Small tables with named rows and columns. After each table, cells are looked up by row and column.

Table sada
         vovere    dig   soza  furazul
vanito    63346  41316  40029    77546
diz       88289  58443  67079    86931
rov       80132  62620  69876    82634
nuf       24333  88005  91937    29196
filobas   41925  68193  72380    51724
nifovo    75000  75775  86759    74257
pafu      24705  75358  77391    34828
vid       12120  48040  42714    24585
val       18705  71146  71143    30635
dite      20489  35336  28943    35106
mokanut   82405  41015  44608    89655
nipo      24239  37221  33532    33510
lod       86091  39631  44009    92308
vabidef   66114  53848  54932    72760

dig of nifovo = 75775
furazul of dite = 35106
soza of lod = 44009
vovere of vanito = 63346
soza of val = 71143
soza of nuf = 91937
vovere of nifovo = 75000
furazul of nuf = 29196
soza of vid = 42714
dig of diz = 58443
dig of dite = 35336
soza of mokanut = 44608
furazul of vanito = 77546
soza of nipo = 33532
vovere of dite = 20489
furazul of filobas = 51724
dig of vabidef = 53848

zib
fields: mapoki, geruna, vovali, bol, daka, zogek, zub, sutope, mog, ralila
taz: [-18.815, 47.950, 13.229, -13.415, 20.204, 57.177, 7.718, 33.115, 3.940, 79.574]
bifiv: [-15.873, -13.432, 48.144, -28.238, 7.139, 14.923, 10.923, 19.501, 31.347, -37.855]
zeroba: [13.476, 4.862, 28.650, 27.326, 23.983, 16.140, 22.640, -1.993, 30.349, -4.059]
basu: [18.820, 27.306, 46.759, -14.377, 29.933, 57.310, 18.484, 38.472, -0.460, 81.135]
rozu: [49.518, 3.078, 65.591, -13.080, -52.314, -26.148, 32.344, 97.093, -32.101, -27.240]

rozu, vovali -> 65.591
basu, geruna -> 27.306
rozu, ralila -> -27.240
bifiv, bol -> -28.238
rozu, mog -> -32.101
basu, daka -> 29.933
bifiv, zogek -> 14.923
basu, vovali -> 46.759
basu, mapoki -> 18.820
taz, mog -> 3.940
taz, ralila -> 79.574
taz, vovali -> 13.229
taz, geruna -> 47.950
basu, ralila -> 81.135
bifiv, geruna -> -13.432
bifiv, ralila -> -37.855
rozu, bol -> -13.080
bifiv, mapoki -> -15.873

gufop:
         fafav  ruporom  pogapel  temore  ravesus  zivuki
tizifor  53620    43695    77582   54774    66130   76571
ded      64909    61842    75923   60989    47489   83147
rogafu   78585    67926    59637   49347    37247   68601
vul      83085    48230    42036   24201    47265   40978
dagiz    75224    68824    50716   51117    34280   58453
zamuve   29463    59823    42716   66418    46705   44392
lop      27120    56349    59974   79376    55857   61913
soviz    74133    72024    64818   59350    36345   73497
zukiz    24269    54748    58480   78982    55799   57543
senan    64506    41758    40417   31938    54232   38835
niva     42228    28003    56722   43364    73956   44937
puraduz  58375    33916    73226   43161    74756   68040

temore of ded: 60989
temore of niva: 43364
ravesus of lop: 55857
ruporom of lop: 56349
fafav of vul: 83085
ruporom of zukiz: 54748
zivuki of dagiz: 58453
ruporom of ded: 61842
fafav of ded: 64909
fafav of dagiz: 75224
Which row has the largest pogapel? tizifor

levale:
,bosivet,bokir,nid,buke,zem,kavub,fer,kelun,bez,gat
zur,167,193,62,242,169,30,96,219,59,191
kag,210,83,90,177,132,27,245,202,56,91
pidemu,68,113,25,85,143,153,236,46,99,241

kelun of zur is 219
gat of zur is 191
nid of pidemu is 25
bokir of zur is 193
kavub of zur is 30
buke of zur is 242
zem of pidemu is 143
bosivet of pidemu is 68
bez of kag is 56
bosivet of kag is 210
fer of pidemu is 236
buke of kag is 177
nid of kag is 90
bosivet of zur is 167
zem of kag is 132
bokir of pidemu is 113
fer of kag is 245
gat of pidemu is 241

fopumi:
        pesuz  tubofi  depe   vib  bogomag
tebe     0.75    0.65  0.68  0.22     0.76
nisub    0.68    0.43  0.51  0.55     0.83
fuv      0.63    0.75  0.83  0.14     0.76
zom      0.54    0.22  0.41  0.74     0.95
gak      0.50    0.37  0.60  0.40     0.97
kifogu   0.57    0.39  0.56  0.44     0.92

vib of zom is 0.74
bogomag of gak is 0.97
pesuz of kifogu is 0.57
pesuz of tebe is 0.75
depe of zom is 0.41
depe of kifogu is 0.56
vib of tebe is 0.22
depe of fuv is 0.83
vib of kifogu is 0.44
tubofi of tebe is 0.65
vib of nisub is 0.55
pesuz of gak is 0.50
depe of nisub is 0.51
vib of fuv is 0.14
depe of gak is 0.60
tubofi of zom is 0.22
pesuz of nisub is 0.68
tubofi of fuv is 0.75
bogomag of nisub is 0.83
tubofi of kifogu is 0.39

Table kazur
	sezuk	forilim	botu	vidi
desu	5606	6735	8076	7876
kis	1713	6096	7374	5884
tasu	4360	6261	6854	6707
gil	5491	6663	8203	7938
batab	1932	7738	8411	7982
sovis	4603	6495	7147	6712
pasas	1336	5853	7647	6385
dev	4250	5985	6903	6733

What is the sezuk of kis in kazur?
1713
What is the forilim of desu in kazur?
6735
What is the sezuk of tasu in kazur?
4360
What is the botu of sovis in kazur?
7147
What is the vidi of batab in kazur?
7982
What is the botu of batab in kazur?
8411
What is the forilim of tasu in kazur?
6261
What is the botu of kis in kazur?
7374
What is the sezuk of batab in kazur?
1932
What is the botu of gil in kazur?
8203
What is the forilim of batab in kazur?
7738
What is the sezuk of sovis in kazur?
4603
What is the forilim of pasas in kazur?
5853

kaneta:
	gagurir	das	mibina	pog
leku	99	163	188	219
lazu	103	91	155	142
totor	133	101	118	105
gogapo	237	152	120	61
dubas	115	123	195	173
tuku	159	170	95	123
lus	182	129	208	133
golo	110	100	174	151
reveli	232	151	122	60
tunasos	84	145	98	172

totor, pog: 105
dubas, das: 123
leku, gagurir: 99
dubas, mibina: 195
tuku, pog: 123
gogapo, pog: 61
lazu, gagurir: 103
lus, das: 129
lus, gagurir: 182
tunasos, gagurir: 84
lazu, das: 91
golo, gagurir: 110
lazu, mibina: 155
dubas, gagurir: 115
dubas, pog: 173
reveli, gagurir: 232

tavi
cols = dal, bem, zon, zitum, notezog, ner, kipetud
mavuke: [-27.8, -46.3, -14.3, -24.0, -57.2, -32.2, 0.8]
suzif: [28.5, 10.2, -40.9, -51.2, 26.0, 34.6, 30.4]
mir: [-32.9, -9.8, -70.4, 6.4, -27.4, -14.4, 1.7]
duz: [-0.3, 21.0, -28.3, -34.5, 29.2, 6.2, -17.6]
zub: [23.8, -15.0, -30.1, -59.6, -1.0, 30.7, 50.8]

kipetud of mavuke: 0.8
notezog of mavuke: -57.2
bem of duz: 21.0
kipetud of suzif: 30.4
ner of zub: 30.7
notezog of duz: 29.2
zitum of suzif: -51.2
ner of mavuke: -32.2
zon of zub: -30.1
zon of suzif: -40.9
ner of suzif: 34.6
notezog of mir: -27.4
dal of zub: 23.8

Table dage
,sonuf,diniv,rufisu,riduto
giz,47.232,50.855,62.188,49.178
zefem,55.846,52.534,42.679,50.021
diluvi,44.709,51.877,50.768,48.750
sidogim,47.079,51.598,55.917,54.395
rol,48.432,52.147,45.220,48.065
befud,46.185,51.946,60.539,52.970
nup,47.696,51.538,37.623,53.312
nez,44.514,51.919,48.077,51.673
vita,66.917,53.353,46.958,46.368
div,40.855,51.813,76.146,57.027
dazosok,39.878,19.595,32.452,88.137
panalis,48.108,48.812,64.868,56.826
pazab,49.948,53.591,58.010,47.544

What is the sonuf of rol in dage?
48.432
What is the riduto of giz in dage?
49.178
What is the rufisu of dazosok in dage?
32.452
What is the rufisu of pazab in dage?
58.010
What is the sonuf of pazab in dage?
49.948
What is the riduto of panalis in dage?
56.826
What is the rufisu of rol in dage?
45.220
What is the diniv of vita in dage?
53.353
What is the sonuf of nup in dage?
47.696
What is the riduto of befud in dage?
52.970
What is the diniv of befud in dage?
51.946
What is the diniv of sidogim in dage?
51.598
What is the sonuf of nez in dage?
44.514
What is the riduto of dazosok in dage?
88.137
What is the diniv of diluvi in dage?
51.877
What is the diniv of rol in dage?
52.147
What is the diniv of zefem in dage?
52.534

